Below is a small trained network, with its code and all its weights. Each question gives an input and a class and asks what happens when units are switched off, that is, made to give their printed mean instead of their output.

import numpy as np


def w(rows, s, z=0):
    codes = np.array(rows[::2]) - 128.0
    scale = np.full(codes.shape[1], s)
    scale[-1] = z or s
    return codes * scale


def f(y):
    return y / 2 * (1 + np.tanh(0.7978845608 * (y + 0.044715 * y**3)))


def log_softmax(a):
    a = a - a.max(-1, keepdims=True)
    return a - np.log(np.exp(a).sum(-1, keepdims=True))


def net(x, mask):
    res = np.array(x, float).reshape(1, 4) / 4 @ E
    y = f(res @ A[0][:, :-1].T + A[0][:, -1])
    res = res + np.where(mask, y, B[0][:, -1]) @ B[0][:, :-1]
    return log_softmax(res[-1] @ U[:, :-1].T + U[:, -1])


A, B = {}, {}
E = w([
[1,161,185,122],'x0',
[115,183,96,166],'x1',
[85,188,68,45],'x2',
[152,168,202,75],'x3',
],0.0083)
A[0] = w([
[189,115,123,154,253],'neuron 0',
[202,172,175,133,225],'neuron 1',
[2,154,95,93,237],'neuron 2',
[106,143,70,138,178],'neuron 3',
[152,88,117,196,253],'neuron 4',
[106,188,132,80,253],'neuron 5',
[171,144,132,59,211],'neuron 6',
[78,73,192,146,132],'neuron 7',
],0.011,0.0032)
B[0] = w([
[189,60,59,210,190],'neuron 0',
[219,31,41,153,189],'neuron 1',
[171,184,36,93,254],'neuron 2',
[199,192,84,206,166],'neuron 3',
[178,27,114,125,184],'neuron 4',
[191,176,45,2,211],'neuron 5',
[238,74,109,7,183],'neuron 6',
[145,61,237,80,176],'neuron 7',
],0.0052,0.0082)
U = w([
[222,69,2,222,253],'0',
[91,48,192,130,245],'1',
[149,123,140,116,55],'2',
[100,155,141,184,3],'3',
[181,99,88,9,118],'4',
[110,199,54,107,253],'5',
[87,148,130,164,3],'6',
],0.0074,0.0032)

Each question gives the input, the list of numbers given to net, and the class t.
The units are the neurons (one row each of A and B). Each row of codes is followed by its name. A weight is (code - 128) times the scale printed after its matrix; where a second scale follows, it is the last column's (A, B and U).
mask holds one flag per neuron, in row order. A switched-off neuron (its flag False) gives its mean, the last column of its row in B, instead of its output. The means were averaged over made-up inputs and are rounded, as every weight is.
A unit's drop is (log p(t) with every unit on - log p(t) with that unit switched off) / (log p(t) with every unit on - log p(t) with every unit switched off).
The circuit of an input: a set's keep is (log p(t) with only the set's units on - log p(t) with every unit switched off) / (log p(t) with every unit on - log p(t) with every unit switched off). Starting from all 8 units, units are removed one at a time, each time the one whose removal leaves the highest keep (on an exact tie, the one counted first), for as long as the keep stays at least 0.8.
units of the circuit, in order: the units of the circuit, biggest drop first
k most important neurons: the k neurons with the biggest drops, biggest first
drop of u: that unit's drop, to one decimal
input [4,2,-7,-3], class 1: units of the circuit, in order	neuron 7; neuron 2; neuron 5
input [7,6,-7,-6], class 1: units of the circuit, in order	neuron 7; neuron 5
input [4,-6,-8,-3], class 1: units of the circuit, in order	neuron 7; neuron 2
input [5,1,-5,-5], class 1: units of the circuit, in order	neuron 7; neuron 5; neuron 1
input [0,-1,-6,-1], class 1: units of the circuit, in order	neuron 2; neuron 5
input [5,4,-8,3], class 1: 2 most important neurons	neuron 7; neuron 2
input [4,0,-8,-7], class 1: most important neuron	neuron 7
input [-1,-7,-7,-5], class 1: drop of neuron 7	0.5
input [6,6,-8,-1], class 1: drop of neuron 7	0.3
input [2,6,-7,5], class 1: drop of neuron 7	0.2
